Below are the code and all the weights of a small trained network. Each question names an input and a class and asks about switching units off, where a switched-off unit gives its printed mean instead of its output.

import numpy as np


def w(rows, s, z=0):
    codes = np.array(rows[::2]) - 128.0
    scale = np.full(codes.shape[1], s)
    scale[-1] = z or s
    return codes * scale


def norm(h):
    return h / np.sqrt((h * h).mean(-1, keepdims=True) + 1e-5)


def f(y):
    return np.maximum(y, 0)


def log_softmax(a):
    a = a - a.max(-1, keepdims=True)
    return a - np.log(np.exp(a).sum(-1, keepdims=True))


def net(x, mask):
    res = np.array(x, float).reshape(1, 3) / 4 @ E
    u = 0
    for l in range(2):
        y = f(norm(res) @ A[l][:, :-1].T + A[l][:, -1])
        res = res + np.where(mask[u : u + 7], y, B[l][:, -1]) @ B[l][:, :-1]
        u += 7
    return log_softmax(norm(res)[-1] @ U[:, :-1].T + U[:, -1])


A, B = {}, {}
E = w([
[155,247,213,199,59,240,101,90,130,137,70],'x0',
[98,114,128,92,69,146,140,77,190,186,186],'x1',
[117,239,182,16,183,86,41,105,121,98,181],'x2',
],0.015)
A[0] = w([
[167,92,147,127,92,122,91,137,76,129,152,87],'L0N0',
[165,161,145,174,223,91,110,234,25,47,38,15],'L0N1',
[125,182,169,154,77,175,123,98,119,133,96,96],'L0N2',
[150,98,83,144,71,104,185,160,93,152,122,159],'L0N3',
[143,118,120,134,97,151,133,177,126,88,146,64],'L0N4',
[90,114,104,82,43,151,110,48,255,201,214,2],'L0N5',
[100,133,144,66,176,124,86,109,118,117,164,150],'L0N6',
],0.0097,0.0095)
B[0] = w([
[125,103,123,134,147,117,121,124,136,140,124,128],'L0N0',
[77,116,123,66,75,143,152,61,40,154,127,246],'L0N1',
[177,82,102,121,156,95,140,89,158,137,142,254],'L0N2',
[95,123,137,176,170,119,123,92,175,135,100,247],'L0N3',
[121,126,137,111,152,180,144,142,147,140,133,130],'L0N4',
[102,108,70,63,131,209,83,108,9,73,78,251],'L0N5',
[97,102,144,193,150,134,166,108,166,141,102,254],'L0N6',
],0.014,0.0072)
A[1] = w([
[122,91,83,104,144,94,124,186,148,127,172,27],'L1N0',
[100,73,77,53,167,50,131,196,97,123,161,2],'L1N1',
[182,129,83,152,245,171,38,169,131,28,49,172],'L1N2',
[107,109,154,114,170,81,157,13,174,192,159,201],'L1N3',
[74,207,163,72,184,52,105,134,118,119,187,13],'L1N4',
[227,239,183,154,22,199,78,115,107,139,84,100],'L1N5',
[85,222,178,51,182,128,50,92,141,108,174,49],'L1N6',
],0.012,0.0039)
B[1] = w([
[149,209,169,171,135,172,147,104,98,129,171,150],'L1N0',
[220,201,120,144,181,156,111,69,132,111,214,182],'L1N1',
[127,189,188,78,94,72,134,215,197,127,128,164],'L1N2',
[158,186,202,95,68,93,69,205,159,116,126,253],'L1N3',
[85,60,90,199,89,158,173,125,156,153,102,170],'L1N4',
[142,137,96,103,213,60,120,136,128,99,253,211],'L1N5',
[116,17,70,215,118,160,196,130,150,160,44,203],'L1N6',
],0.013,0.015)
U = w([
[212,153,139,145,177,74,122,122,196,95,242,148],'0',
[88,49,128,255,101,126,183,149,230,144,17,113],'1',
[85,79,62,85,147,171,135,41,11,100,107,204],'2',
[115,239,227,30,16,124,68,244,94,117,73,214],'3',
[129,142,146,116,139,139,153,206,105,195,115,2],'4',
],0.016,0.0063)

Each question gives the input, the list of numbers given to net, and the class t.
The units are the neurons (one row each of A and B). Each row of codes is followed by its name. A weight is (code - 128) times the scale printed after its matrix; where a second scale follows, it is the last column's (A, B and U).
mask holds one flag per neuron, layer by layer. A switched-off neuron (its flag False) gives its mean, the last column of its row in B, instead of its output. The means were averaged over made-up inputs and are rounded, as every weight is.
A unit's drop is (log p(t) with every unit on - log p(t) with that unit switched off) / (log p(t) with every unit on - log p(t) with every unit switched off).
The circuit of an input: a set's keep is (log p(t) with only the set's units on - log p(t) with every unit switched off) / (log p(t) with every unit on - log p(t) with every unit switched off). Starting from the 12 units with the biggest drops (on a tie, the unit counted first), units are removed one at a time, each time the one whose removal leaves the highest keep (on an exact tie, the one counted first), for as long as the keep stays at least 0.8.
units of the circuit, in order: the units of the circuit, biggest drop first
k most important neurons: the k neurons with the biggest drops, biggest first
top k neurons in layer l: the k neurons of layer l with the biggest drops, biggest first
input [2,2,0], class 3: 2 most important neurons -> L1N2, L0N1
input [5,-5,3], class 0: units of the circuit, in order -> L1N5
input [-4,0,5], class 1: 2 most important neurons -> L1N4, L0N2
input [-8,-8,-2], class 0: 4 most important neurons -> L1N1, L0N5, L1N6, L0N3
input [5,-1,-5], class 0: 3 most important neurons -> L1N6, L0N6, L1N5
input [3,2,-3], class 3: 2 most important neurons -> L0N2, L1N6
input [7,7,-4], class 0: top 2 neurons in layer 1 -> L1N5, L1N6
input [0,8,7], class 2: 2 most important neurons -> L0N5, L0N3
input [-6,-6,-6], class 0: 2 most important neurons -> L1N1, L1N6
input [-8,-6,-7], class 0: top 2 neurons in layer 1 -> L1N1, L1N6
input [-7,6,-6], class 0: 3 most important neurons -> L1N1, L1N6, L0N6
input [0,0,1], class 3: 2 most important neurons -> L1N6, L1N3
input [2,-6,-3], class 2: 2 most important neurons -> L0N1, L1N3
input [3,6,2], class 2: units of the circuit, in order -> L0N5
input [1,5,-3], class 2: 2 most important neurons -> L0N5, L1N3
input [1,3,-2], class 3: 2 most important neurons -> L1N2, L0N1
input [-7,2,8], class 1: top 2 neurons in layer 1 -> L1N4, L1N6
input [0,-3,1], class 3: top 2 neurons in layer 1 -> L1N6, L1N5
input [7,8,-5], class 2: top 3 neurons in layer 1 -> L1N3, L1N2, L1N1
input [-1,-7,5], class 2: units of the circuit, in order -> L0N1
input [3,0,0], class 3: top 2 neurons in layer 1 -> L1N3, L1N1
input [-2,2,2], class 3: top 2 neurons in layer 0 -> L0N6, L0N1
input [3,4,3], class 2: top 2 neurons in layer 0 -> L0N5, L0N3
